Below are the code and all the weights of a small trained network. Each question names an input and a class and asks about switching units off, where a switched-off unit gives its printed mean instead of its output.

import numpy as np


def w(rows, s, z=0):
    codes = np.array(rows[::2]) - 128.0
    scale = np.full(codes.shape[1], s)
    scale[-1] = z or s
    return codes * scale


def norm(h):
    return h / np.sqrt((h * h).mean(-1, keepdims=True) + 1e-5)


def f(y):
    return y / 2 * (1 + np.tanh(0.7978845608 * (y + 0.044715 * y**3)))


def log_softmax(a):
    a = a - a.max(-1, keepdims=True)
    return a - np.log(np.exp(a).sum(-1, keepdims=True))


def net(x, mask):
    res = np.array(x, float).reshape(1, 4) / 4 @ E
    u = 0
    for l in range(2):
        y = f(norm(res) @ A[l][:, :-1].T + A[l][:, -1])
        res = res + np.where(mask[u : u + 14], y, B[l][:, -1]) @ B[l][:, :-1]
        u += 14
    return log_softmax(norm(res)[-1] @ U[:, :-1].T + U[:, -1])


A, B = {}, {}
E = w([
[130,125,130,60,183,68,77],'x0',
[124,139,119,125,181,162,222],'x1',
[148,111,138,4,87,151,118],'x2',
[106,143,125,149,79,4,125],'x3',
],0.0023)
A[0] = w([
[115,118,125,67,123,166,187,118],'0.n0',
[117,129,128,176,140,113,183,120],'0.n1',
[124,131,127,136,237,132,109,104],'0.n2',
[133,130,122,222,163,159,164,142],'0.n3',
[127,131,133,130,126,130,129,130],'0.n4',
[129,131,128,99,63,75,100,198],'0.n5',
[121,130,137,183,147,120,180,129],'0.n6',
[136,120,132,183,63,187,156,4],'0.n7',
[123,126,123,80,198,59,140,132],'0.n8',
[130,131,127,128,127,129,128,129],'0.n9',
[124,148,136,123,127,135,121,123],'0.n10',
[126,138,128,63,120,165,184,107],'0.n11',
[108,133,126,166,106,9,128,19],'0.n12',
[131,132,131,166,118,2,154,99],'0.n13',
],0.0091,0.0014)
B[0] = w([
[221,122,138,141,148,45,127,190],'0.n0',
[61,171,100,116,104,181,106,171],'0.n1',
[199,79,217,62,119,59,90,178],'0.n2',
[57,112,96,144,19,196,84,215],'0.n3',
[130,127,117,133,129,131,123,128],'0.n4',
[138,44,178,78,93,144,57,221],'0.n5',
[66,158,106,105,64,169,129,176],'0.n6',
[109,204,91,188,132,133,178,193],'0.n7',
[133,179,154,254,127,89,153,193],'0.n8',
[127,127,127,127,127,127,130,128],'0.n9',
[149,114,102,147,119,137,114,128],'0.n10',
[178,84,161,125,181,78,179,189],'0.n11',
[182,142,140,148,237,35,129,250],'0.n12',
[177,141,148,203,198,104,206,254],'0.n13',
],0.0087,0.0056)
A[1] = w([
[117,64,91,3,72,181,124,68],'1.n0',
[225,107,111,156,199,103,172,126],'1.n1',
[143,163,97,134,151,127,111,78],'1.n2',
[163,129,124,112,232,61,171,128],'1.n3',
[147,162,82,61,67,163,151,89],'1.n4',
[116,98,93,50,122,168,100,99],'1.n5',
[163,165,125,36,150,96,200,135],'1.n6',
[130,134,96,126,167,73,144,97],'1.n7',
[119,121,124,125,140,135,128,95],'1.n8',
[164,90,138,106,132,132,214,109],'1.n9',
[110,152,93,119,86,153,157,31],'1.n10',
[74,123,97,111,123,105,143,68],'1.n11',
[57,167,1,126,138,201,192,1],'1.n12',
[113,139,112,126,133,117,124,88],'1.n13',
],0.0064,0.0015)
B[1] = w([
[162,22,109,41,143,130,47,145],'1.n0',
[181,164,115,55,197,113,198,254],'1.n1',
[114,117,160,85,137,146,163,126],'1.n2',
[203,141,113,119,217,93,166,244],'1.n3',
[70,54,195,143,228,127,135,129],'1.n4',
[160,114,173,81,89,147,114,125],'1.n5',
[80,110,155,255,187,63,15,151],'1.n6',
[156,103,184,92,117,116,191,155],'1.n7',
[136,138,130,109,109,106,126,121],'1.n8',
[108,159,187,169,157,99,75,153],'1.n9',
[125,158,70,111,131,82,144,131],'1.n10',
[118,52,98,176,97,85,130,116],'1.n11',
[47,235,120,168,132,161,183,176],'1.n12',
[121,106,138,103,104,99,154,121],'1.n13',
],0.0092,0.0065)
U = w([
[117,48,140,61,78,157,40,7],'0',
[221,146,157,143,253,42,173,227],'1',
[7,195,69,188,66,186,163,139],'2',
],0.0072,0.0016)

Each question gives the input, the list of numbers given to net, and the class t.
The units are the neurons (one row each of A and B). Each row of codes is followed by its name. A weight is (code - 128) times the scale printed after its matrix; where a second scale follows, it is the last column's (A, B and U).
mask holds one flag per neuron, layer by layer. A switched-off neuron (its flag False) gives its mean, the last column of its row in B, instead of its output. The means were averaged over made-up inputs and are rounded, as every weight is.
A unit's drop is (log p(t) with every unit on - log p(t) with that unit switched off) / (log p(t) with every unit on - log p(t) with every unit switched off).
most important unit: the unit with the biggest drop
k most important neurons: the k neurons with the biggest drops, biggest first
k most important neurons of layer l: the k neurons of layer l with the biggest drops, biggest first
drop of u: that unit's drop, to one decimal
input [1,1,-1,-4], class 0: most important unit	0.n13
input [-8,-7,5,1], class 0: 3 most important neurons	0.n5, 0.n13, 0.n12
input [-3,-5,0,0], class 2: 2 most important neurons of layer 1	1.n3, 1.n1
input [2,-4,1,-3], class 0: 2 most important neurons	0.n13, 0.n12
input [-4,8,0,-3], class 2: 2 most important neurons of layer 0	0.n5, 0.n3
input [-5,-3,2,0], class 2: 3 most important neurons of layer 0	0.n7, 0.n12, 0.n13
input [2,-4,0,-3], class 0: 2 most important neurons of layer 0	0.n13, 0.n12
input [2,-2,5,2], class 0: 2 most important neurons	0.n5, 0.n13
input [8,-6,8,2], class 0: 3 most important neurons of layer 0	0.n5, 0.n13, 0.n12
input [1,-3,-5,-2], class 0: 2 most important neurons	0.n2, 0.n8
input [-5,-6,6,4], class 0: drop of 0.n5	0.9
input [5,3,-5,-2], class 0: drop of 0.n13	0.1
input [-7,-6,8,6], class 0: drop of 0.n5	1.0
input [-2,-4,-5,0], class 2: most important unit	0.n3
input [-2,1,-2,3], class 2: drop of 0.n1	0.3
